Below is a small trained network, with its code and all its weights. Each question gives an input and a class and asks what happens when units are switched off, that is, made to give their printed mean instead of their output.

import numpy as np


def w(rows, s, z=0):
    codes = np.array(rows[::2]) - 128.0
    scale = np.full(codes.shape[1], s)
    scale[-1] = z or s
    return codes * scale


def f(y):
    return np.maximum(y, 0)


def log_softmax(a):
    a = a - a.max(-1, keepdims=True)
    return a - np.log(np.exp(a).sum(-1, keepdims=True))


def net(x, mask):
    res = np.array(x, float).reshape(1, 7) / 4 @ E
    y = f(res @ A[0][:, :-1].T + A[0][:, -1])
    res = res + np.where(mask, y, B[0][:, -1]) @ B[0][:, :-1]
    return log_softmax(res[-1] @ U[:, :-1].T + U[:, -1])


A, B = {}, {}
E = w([
[127,48,127,37,59,199],'x0',
[124,127,123,127,126,125],'x1',
[251,178,88,104,49,85],'x2',
[129,128,128,129,129,129],'x3',
[145,78,196,47,181,25],'x4',
[131,130,131,127,130,133],'x5',
[125,126,124,128,125,125],'x6',
],0.014)
A[0] = w([
[161,140,134,133,64,127,148],'n1',
[130,199,129,176,166,88,168],'n2',
[86,102,128,100,164,119,80],'n3',
[134,239,133,190,156,83,112],'n4',
[92,161,175,101,222,93,151],'n5',
[153,19,136,80,120,184,63],'n6',
[129,122,189,40,142,49,126],'n7',
[110,188,170,99,132,145,107],'n8',
[82,178,79,178,128,182,57],'n9',
[108,72,147,52,89,175,152],'n10',
[129,91,106,139,121,105,107],'n11',
[164,137,115,109,48,167,109],'n12',
[252,164,98,123,82,54,84],'n13',
[36,91,173,147,176,209,240],'n14',
[108,185,150,150,116,113,73],'n15',
[98,164,90,171,132,174,86],'n16',
[114,39,136,55,103,174,30],'n17',
[141,148,85,149,38,171,127],'n18',
[167,78,172,56,144,56,3],'n19',
[103,69,123,62,99,160,20],'n20',
[102,58,173,77,67,161,197],'n21',
[118,142,133,70,166,93,129],'n22',
[166,170,132,108,76,83,109],'n23',
[176,113,72,100,30,203,125],'n24',
[109,112,179,172,250,56,159],'n25',
[103,168,55,204,116,215,190],'n26',
[26,69,177,161,145,211,29],'n27',
],0.012,0.014)
B[0] = w([
[103,153,133,96,79,142,178],'n1',
[148,61,120,120,146,99,191],'n2',
[104,118,154,117,113,113,151],'n3',
[135,124,55,189,179,162,189],'n4',
[98,133,177,112,60,144,196],'n5',
[190,70,120,162,118,120,181],'n6',
[180,68,149,138,132,101,207],'n7',
[159,144,120,114,114,138,130],'n8',
[186,71,179,157,112,71,173],'n9',
[109,152,66,207,188,179,208],'n10',
[122,145,122,151,118,114,130],'n11',
[96,168,187,96,102,145,189],'n12',
[161,74,104,201,158,140,215],'n13',
[234,72,135,107,78,59,254],'n14',
[109,142,110,159,143,144,139],'n15',
[182,47,147,142,118,88,168],'n16',
[193,81,148,157,139,76,176],'n17',
[81,175,146,81,122,134,202],'n18',
[130,188,51,252,241,204,176],'n19',
[174,74,147,95,95,82,159],'n20',
[89,171,87,143,167,172,223],'n21',
[141,115,154,120,74,119,166],'n22',
[157,87,56,164,180,109,175],'n23',
[44,189,172,88,73,118,229],'n24',
[78,167,235,72,52,116,223],'n25',
[149,128,73,208,198,154,240],'n26',
[78,168,66,215,237,199,193],'n27',
],0.012,0.023)
U = w([
[185,61,119,134,106,37,2],'0',
[86,190,32,173,170,181,204],'1',
[10,252,195,28,44,106,235],'2',
],0.013,0.0018)

Each question gives the input, the list of numbers given to net, and the class t.
The units are the neurons (one row each of A and B). Each row of codes is followed by its name. A weight is (code - 128) times the scale printed after its matrix; where a second scale follows, it is the last column's (A, B and U).
mask holds one flag per neuron, in row order. A switched-off neuron (its flag False) gives its mean, the last column of its row in B, instead of its output. The means were averaged over made-up inputs and are rounded, as every weight is.
A unit's drop is (log p(t) with every unit on - log p(t) with that unit switched off) / (log p(t) with every unit on - log p(t) with every unit switched off).
The circuit of an input: a set's keep is (log p(t) with only the set's units on - log p(t) with every unit switched off) / (log p(t) with every unit on - log p(t) with every unit switched off). Starting from the 12 units with the biggest drops (on a tie, the unit counted first), units are removed one at a time, each time the one whose removal leaves the highest keep (on an exact tie, the one counted first), for as long as the keep stays at least 0.8.
circuit, biggest first: the units of the circuit, biggest drop first
most important unit: the unit with the biggest drop
k most important neurons: the k neurons with the biggest drops, biggest first
drop when u is switched off: that unit's drop, to one decimal
input [-2,7,-7,-2,-6,-3,-8], class 0: circuit, biggest first	(n14)
input [6,-6,4,-7,7,-3,-8], class 1: 2 most important neurons	(n19, n14)
input [-3,6,0,-8,-1,2,1], class 0: 3 most important neurons	(n27, n21, n10)
input [0,-8,0,-5,-7,-7,4], class 0: 3 most important neurons	(n9, n16, n21)
input [4,4,3,-6,5,-1,0], class 1: 2 most important neurons	(n19, n14)
input [-3,2,-3,2,-7,1,5], class 0: 3 most important neurons	(n9, n16, n14)
input [0,-8,-8,1,7,7,1], class 2: 2 most important neurons	(n25, n5)
input [-8,1,0,0,2,2,6], class 2: 2 most important neurons	(n25, n14)
input [8,-8,7,-5,8,-2,-2], class 1: 4 most important neurons	(n19, n10, n21, n14)
input [1,4,4,-1,3,-7,4], class 1: 2 most important neurons	(n14, n9)
input [3,0,5,3,8,-6,-2], class 1: 2 most important neurons	(n19, n14)
input [-2,-6,-7,5,0,4,6], class 0: 2 most important neurons	(n14, n24)
input [-5,2,8,-7,0,-6,7], class 1: 2 most important neurons	(n14, n4)
input [6,-3,3,5,-4,8,0], class 2: most important unit	n24
input [-3,6,-3,8,-8,-3,1], class 0: 3 most important neurons	(n9, n16, n14)
input [-8,2,-2,-6,0,-5,7], class 0: 2 most important neurons	(n24, n2)
input [-1,4,-7,3,-4,3,-3], class 0: drop when n14 is switched off	1.5
input [-5,7,-4,5,7,3,-2], class 2: drop when n25 is switched off	0.9
input [5,8,5,8,5,-3,7], class 1: drop when n14 is switched off	0.3
input [7,2,1,-2,-3,0,-8], class 2: circuit, biggest first	(n24)
input [-8,-7,-1,-4,0,-3,7], class 0: drop when n4 is switched off	2.0
